[-30  18  15  -9 -26  -1  -4 -11  -1   9  -3 -15 -21   8 -28   3 -13  29
  33 -10  -4  -2  -8 -58  -4  16  47 -43  -6   7   5  33 -29 -12 -28  13
  10]
Z
[  3  -9 -11   1   5 -16  -4   0 -23   3 -32 -10  10 -48 -24  18 -24  -5
   8  -5 -10  26  -3   9  21  12 -37  -4  -7  -2 -14  18 -34 -22  -4  -8
   3]
K
[  7 -21 -16 -16  14 -14  -9  -1 -19  32 -50 -20  18 -26   7  25 -14 -31
  21   7  -4  21 -18  -1   1   9  11  23  -7 -22 -30  28 -18 -11  -9   2
  -8]
L
[ -2  18  -9  -4 -20   1  12  15 -24  23 -13 -34 -36   8  -1  13  -3  21
   8 -17   1  16 -23 -34 -10  22  66  -9 -14  31  -5  30 -23 -31 -22   4
  19]
L
[ 30  -9 -50 -23   7 -24 -17  14 -55  18 -25 -13  60 -19 -14   7 -17 -10
 -20  20   9  18 -30  16  49  14 -16  26   4 -28 -28  46 -27 -20  -5 -28
   6]
Z
[  0  22  -1  -3   2 -12 -14  34 -32 -10 -24 -23  23 -40 -20  15 -51 -21
 -41 -19 -44  11  -4   6  23   3 -47  -1   6 -17  -2  10  -6 -13  -4 -37
  -2]
C
[ 43   6   4   0  -9  -6 -20  -4 -42 -31 -17  -5  28 -21 -34  -3 -47 -28
 -10  -8  -5  28 -14  23  -8 -17 -61  32 -33 -38 -21  -1 -19   9   9 -18
 -36]
Q
[-56 -13   5 -12   9  -3  -4   6 -26  17   0 -34 -30  13 -14   4 -18  18
  34  -1 -15   2  -3 -26  -1  21  27   5  22   6   3  24 -14 -42  -1 -14
   4]
J
[100 101 -18 -37 -25  35 -14 -15   2 -40  11   7  14   6 -18   7 -34 -81
 -61  19  17 -15 -24  29 -36  16 -81  18 -41 -27  27  32  52  77 -23 -48
 -15]
N
[-50  12  -3 -24 -15  -6   5   5 -37  21 -18 -34 -46 -21 -18  22 -23  22
  -8 -13 -18  12  -9 -50   3  30  57 -28 -14  15   6  41 -28 -34 -10  -1
  -7]
F
[ -2  12 -21 -12   2   9 -10  37 -29  -9 -18  -1  16  20  13   2 -24 -39
 -73  36  -2  18  17   2  15 -13  -3  55 -14 -31 -19  34 -11  51  43 -35
  -3]
Q
[ -40  -73   10  -13  -37   -3  -59 -114   69   50   56    2  -26   23
  -10   20   -9    6   59    8   44  -19    8  -17   17   81   51  -55
   17   17   -9  -11   10   54    0  -29  -12]
F
[ -9  22 -14 -14 -15 -17   7  -4 -10  17 -30 -33  12 -27 -22  20 -15  20
  24 -10  -1  16  -3 -39 -10  20  38 -11 -11  32 -23  26 -32 -24 -14   3
   8]
Z
[-26  -3   7  -7 -19  -9   1  13  -7  11 -12 -42 -35 -12 -19  37 -31  25
   6  -4 -14   3  14 -48 -16  20  46 -17  -4  13  -6  30 -13   3 -21  11
  10]
C
[ 21  23  -7  52  -8   6   4   2  -9   9 -13  19   0 -24  -5  14  12  -2
 -53  -3 -14  11 -10  36  32 -13 -48   4  22  33  -7  32   6  15 -42 -22
  -5]
F
[  7   7  45  46   8  10   4  21  30 -21   1  50  16  26   8 -24  16   5
 -51   9  10   1   2  22  36  -5 -31   4   3  22  -7  55  -4  12  -1   7
  25]
C
[ 26  15   5  -2 -16  -4 -17 -14 -21  -2  30  -5  33  -9  41   1 -13 -25
 -52 -20  -3 -14  41  24   8 -21 -15 -21  23 -10   0  19  17  51 -27  14
  28]
C
[-92  16  -9  18   4  23  14  57  -6  30 -12 -15   3  38  -1  -2  -7 -26
 -35  18   7   7  -6 -27  45  14  41  -4  47  14  43  32 -19  12  60  -6
  29]
N
[-17  11  10  14   6  19   9  45 -29  -1 -10 -20 -51  45 -28  -4   3 -14
  -6 -40   7 -22  -7   4  28   2  38  -4  21   2  50 -31  -7   4  11 -31
   1]
N
[ 19   7 -12   8  -7  -2 -17  -6   0  -5   9  66  18  37 -15   4  -6 -17
 -27   1 -24  26 -12   6  -7 -13   7   9   7 -10 -14  14   3  24  24 -34
  -5]
F
[ 67 -11 -34 -47 -36  17  27  34  14  20  39 -78 -39  -1 -14   6 -16  23
 -74 -24 -18 -36   0 -70 -17 -19  30 -30 -37  44 103 -11  64  28  18  62
  35]
X
[ 34  34  18  15  -1   2 -21 -69 -16   9 -19 -34 -14  -1 -30 -20 -32 -14
  28 -35   3  10  19  20 -28   0 -14  29 -21  23 -27  -7 -20  15 -46   0
 -16]
K
[-50  16  -8  -6 -12  -4  10  -8 -13  14 -23 -23 -29 -15 -11  20 -34  22
  15 -12 -22  14   3 -59  -8  11  58 -24 -17  32 -10  17 -29 -35 -22  -8
   1]
X
[-25  36  21  16   8   7   0  49 -30  12 -11   3 -33  22 -25  -9  -2 -16
 -16 -37 -18 -12  -8  -4  28  -1  42 -19  17   5  41 -19 -15  -3   7  -8
  10]
F
[ 28   6  18  12  -1 -14 -16  36 -39   0 -37  14  15 -24 -14   8 -16 -27
  -8  -8  -2  32 -32  11  15 -11 -39  27 -15 -12  -8  28  -4 -19  -4  -1
  -9]
F
[-33   2   7  -7 -20  -2  -8  -7 -19  11   2 -39 -44  -5 -15  22 -15   8
   8  12   1   5 -13 -23  -4  44  16  -7  -3  18 -26  31 -17 -34 -22  -9
  11]
J
[ 42  40  30  31 -31 -22 -18 -42  19   7   5 -11  -6   4   5 -11 -17   7
  13  -8  11   1  22  23   1  31 -16 -19  -3 -32 -13  15  -5   4 -45  36
   7]
N
[ 17 -23 -21  -8  14 -12  -7 -28 -26 -14  -3  -4  14 -25 -11   3 -15 -25
  10  10 -11  24   2  39  -4   4 -55  30   1 -27 -25   1 -10 -21  11 -14
 -12]
K
[-13  21 -20  -8  -7 -15 -32 -30 -26  28 -12 -15 -14 -28  42  -7 -18 -29
 -48 -21 -25   8  35   1  11  -3 -10 -12  -5   6 -29  21  -6  10 -37  -8
   9]
Q
[ -6  24  10  11   0  11   7  36 -27  -3   4  -8 -21  39 -46  -8  -2 -21
  -3 -12   8 -17  -9  -2   9   2  33   7  12  -3  23 -11 -16  13   8   0
   8]
Z
[-45   1 -17  30  35  -4   7   5  -3  22 -12  -4  39 -32   9 -11   9   4
 -43  55 -57  12  11  21  16  -8 -47  40  54 -13 -37 -14  -8 -43  -8  51
  19]
K
[ -1  18   6  -6  19  20  -7  36 -28 -19   4  -6 -25  34 -23 -22  -5 -36
   7 -15  -4 -12   9   5   0  -2   6  13   9  -8  26 -42 -11  17  18 -34
   8]
Q
[  76  -41    7   -2  -45    8  -71   -7   63  -55   89   -1  -26  -59
  -52   13  -43  -27   11    4  -40  -20    9   39  -62   23 -112  -37
  -74  -76  -21  -70   28  103  -32  -29  -24]
Q
[  73   18   30   60    0   26   75  -36   65  -57   32   19  -47  -18
 -106   -2  -11   18   15    7  -30  -11   30   13  -91  -11  -29  -35
  -54    2   14   34  -36   47  -44  103  -16]
X
[-27  17  -1 -14 -14   6   8  -4  -8  15  -4 -24 -63  25 -27  15 -16  12
  17   5  -4   3  -1 -54 -41  23  66  -3 -19  14   1   9 -14  -9 -17  24
  -3]
L
[-56  12   6   7  -3   9  10  33 -18   2 -25 -20 -29  45 -13  -5 -20 -37
   6   0  -4  31  16 -41  28  16  41  13   5 -26  22  57 -27  -1  34 -44
   8]
A
[-41  -3  52  66  -4  15  -5 -10  -5  -9  18  -1  11  12 -19 -39 -26 -11
  35 -16 -17  34  13  37  41  50 -56  16  27 -40 -14 -28 -10 -41 -23 -53
 -13]
A
[ 52  43  12 -10  -8 -11 -29 -43  26  14  12 -14  18   0  19 -23 -18  -7
   7 -28 -19 -31  23   4 -33 -19   7 -25  -1 -15  24   3  19  67  -3  23
   3]
G
[ -6  13  13 -10   4  -7 -18 -15 -41  11 -37   4   3 -12 -37  11 -48 -20
 -43 -10 -24  21 -15  -4   7  14 -27  35  -7  -2 -16   5  -2 -10  12 -32
 -46]
F
[-38  15 -10  -8   6  -6   5 -14   1  25 -14 -19 -47   3 -28  -2 -26  19
  21  -7  -2   4 -13 -41  -2  39  64 -16 -33  39  -6  33 -31 -45 -19  -2
   0]
X
[-33  27  30  37 -12  -1 -23  -7  -6   6 -27 -22 -16   7  -2 -34 -26 -16
   5 -14 -11  35   3   1   7   2 -36  10 -14  16 -13   1 -27 -23  15   2
   9]
K
[-39  11  -3   1  28  18 -14 -20 -28  25  -8  12  18  16   8   1   1 -52
 -28  15  27 -11  -6  32  32  18 -20  36  37  36 -18  12   9   3  -8 -38
   0]
J
[-35  19  -1 -10  -9   1   6   4 -22  10 -10 -30 -46   0 -15  19 -24  26
  -9   3   0  -7 -11 -50 -16   3  62   1 -19  39  -3  27 -16 -18 -14  11
  -8]
X
[ 63  23  12  25 -21   5 -34 -19   1  12  39  -2  -8  17 -21 -14 -38 -19
 -19   1 -22  -9  26  18 -21  -4 -44   2   5 -45   6  11  15  75 -59  29
   7]
L
[  4  23   6  18   4   4  -4  22 -21 -15  11  -6 -21  19 -16 -14   2 -20
   1 -20   3 -18  -5  18  20   1  22  -8  13  -3  21 -22 -13  13  11 -31
   9]
G
[-49  26  -3  -5  -5  -4  21  10 -14  19 -25 -32 -33 -13   4  14 -22  23
   9  -8 -11   3  -4 -41  -1  16  71 -24 -16  23   3  31 -29 -38  -9  10
   5]
X
[-28  32  18  15 -37 -10 -35 -41  -4  21   8 -17 -49  20   6  -2 -27  -3
 -17 -18  -2  -2  12 -16 -10  20  -2 -27  13   7  -2   8   5  10 -21   8
  -5]
N
[  4 -12 -10 -42  -1  34 -12  26   0  16  21 -21  16  34  26  -4  -5 -23
 -30 -12  -3  -6 -24  -7   1  10  30  22  -3  25  17  39  26  34  36 -67
  26]
J
[ 35  -6 -45   4 -26 -10   4  21 -12 -18   1 -18 -12 -36 -29  32 -41 -15
 -13  37 -15  21 -23  10 -30 -10 -48  -9 -44 -42   0  51 -11  26   8  11
 -17]
X
[-33   2   4   0   7  13   1  22 -26   0  10  -5 -31  32 -42  -8  -5 -39
  28 -14   7 -13   2  -5  21  28  23 -11  21 -11  24 -30 -14  -5  -2 -27
  12]
Z
[-13  10   1  16  -1  16 -10   5 -23   2  19  -4 -38  30 -38 -10  -6 -28
  10 -16  10 -11   3  15  12  11  15 -18  11   0  24 -34 -25  23   1  -6
  19]
K
[ 33  20  10  38   1  14   9   4  -3  -1   0  26  71   7  41 -21  16 -16
 -56 -21   6  13 -13  65  43  -3 -31  31  25   8 -18  -1  14  -5  -3 -31
  12]
N
[-22   0  21   2  -5   3   2  -9 -12  14 -24 -26  -6 -29 -21  14 -13  16
  16   2   7   5 -14 -40  13  31  37  -7  -6  27 -21  18 -30 -17 -26   1
   6]
G
[ -9  22  -8  -3  11  23   8  38 -29  -6  -3  18 -26  35 -26 -10  -2 -15
  -3 -23  11  -1   1  -5   4   5  28   4 -10  22  27 -40  -6   9   8 -37
   4]
Q
[ 26 -12  14   4   2   0  -8  15 -24   9 -14 -20   6 -15 -30  12 -30 -13
 -18 -16   0   2 -30   8  22  12  17  44 -15 -11  -9  13   4  10  -6 -32
 -21]
G
[ 20  26  -9   3   9  16 -10  22 -13  -6  11  14  -8  39   2 -11  11 -18
   9 -11   6 -11  -6  18 -10 -10  20   7   6   5  10 -16  -3  28  -7 -31
  12]
L
[ 21  58  41   9 -14  32  -7 -73  -3  12  27 -13 -35  13 -22 -35 -16 -68
 -15 -49   5 -13  -6  21  28  56 -19 -23   8  26  23 -32  17 -24 -61 -10
  24]
K
[-48  21  -4  -1 -20 -12 -11 -14 -15  27 -11 -51 -69 -25 -31  23 -22   6
   9 -13  -1   7 -16 -30   9  44  55 -19 -16  33 -17  37 -39 -35 -30   2
  11]
K
[ 32  56  21  60  -4 -21 -27  25 -18  26 -11  60  51  10  35 -23  14  18
 -72   8  -8  14 -20  53  53 -12  -4  23  14  -7 -58   7 -16 -17 -41  32
  41]
K
[  5  22   6   5  12  12   7  35 -33 -18   0  -6 -18  24 -31 -19  -5 -27
  17 -35   7  -6  13   5  10 -10  14  -9   7   6  39 -35 -26  11  20 -17
  15]
Q
[-24  22  -4  15  15  17  10  39 -14  -3  -6   5 -26  41 -12 -11   6 -28
  29 -11   9   0   7   1   3  -2  38   5   2   1  25 -21 -19   6   6 -18
  13]
L
[ 52  -1  -2  10  -6 -17   4  16 -24   2 -22   1  41 -20 -12  10 -35  12
 -20  -2  10   8  -9  12  23 -24 -18  -1 -19 -17  11  44 -20  19   8  21
  -5]
X
[-27  22  39  26 -11  -4  -3  34  -8   8   9  16  22 -14   0 -14  -4   8
 -32  -3   3  -6 -33  13  22   7 -27  -1   6   0   4  20   6 -26  -2  39
   1]
Z
[-28  25   6   9  14  10   7  57 -46 -18 -15 -19 -18  19 -46 -12 -13 -20
  15 -30  -3   2   8 -16  22  -3   4 -10  13  -2  43 -12 -36   0  21 -40
   5]
A
[-13  10 -12 -22 -19  -1   2  -3 -35  39 -10 -50 -32  -3 -24  30 -39   5
  17  -9   5  12  -6 -47 -16  34  57   4  -3  17   5  26 -10  -7 -26   7
   0]
L
[  7 -51  -8  26 -84  31   4 -47  31   2  86 -15 -69  29 -37  -6 -27  23
  49 -16   9  60 -37 -19   0  85  -3 -16 -53   6  15 -10  48 -63 -55 -40
  16]
K
[ -2  19  -1   9   1   4   0   9  -3 -11 -10  -4 -34  34 -18  -2   1 -30
   9 -23  13 -10  16   2   2 -10  17  -8   1  -6  32 -13  -7  23  10 -11
  -1]
N
[-40   2  18 -24  -3   9   6 -17 -20  23 -48 -30 -27  -9 -23   8 -22  11
  10 -11   1  22  -1 -66  -2  27  38   0 -26  45  -1  23 -21 -30  -7  -2
 -12]
F
[ 56  26   9  28 -19  10  -1 -69  -3 -27  19  10 -42  41   4 -36 -14 -25
 -31 -13   8   7  31  18  -9 -13 -39   9 -29  14  -7  30   9  13 -41 -10
  -4]
X
[ 35  60  -4  30  21 -15  -3  69 -58  -2 -65  30  50   8  25  -3   2  10
 -57 -16 -12   5  -9  39  33 -93 -16  47  13 -15   9  13 -14  22  13   0
  -2]
K
[  9  37 -48  25 -15 -13  -5 -47  31  12  55 -39 -73 -36 -29  18 -20   6
 -36  47 -20 -45  45  13   5  33 -17 -49   8 -12   7  56  -5  47 -89  33
  12]
X
[-39  -6  16 -30  -8   4  -2   0 -16  31  -1 -36 -40  14 -15  17 -27  16
   6 -15   5  -7  -1 -44   8  46  56  -5  -2  28  11  32  -2 -19  -7 -20
   8]
J
[-20  14  -2  -8 -15  -4   2  -8 -12  12  -3 -21 -36   4 -14  10 -26  25
   3  -1  -2   5 -10 -50  -6  22  43 -20  -9  41  -2  27 -21 -29  -9  -2
  12]
X
[  9  15  10  26 -25  10 -17 -61  13  -1  45  36   8  39   0 -19 -42 -22
  17  -6  20   9  43  10  -2  12 -12 -15  -2  -5   7  -2  11  47 -25 -19
   1]
X
[-13  28  -5 -18 -11  -2  -7 -10 -16  28 -21 -31 -41  -9 -16  18 -23  16
 -15   2 -11   3  -7 -52 -22  19  42  -4 -21  28 -18  39 -19  -7 -43  19
   0]
L
[-30   9  21   0  10  18   5  34 -26 -18 -12  -9 -24  27 -19 -10  -4 -36
  -6 -28   0  -2  25 -16  18 -19  12   0  14  19  48 -23 -12  22  48 -33
   1]
F
[-47  25  14  15 -15  19  40  60 -47  -6  -7   1   0  50   9  -7 -11  18
 -23 -17  22  32  -6 -25  40  -3  50  31  18  25  41  -2   1 -38  49 -32
   9]
Q
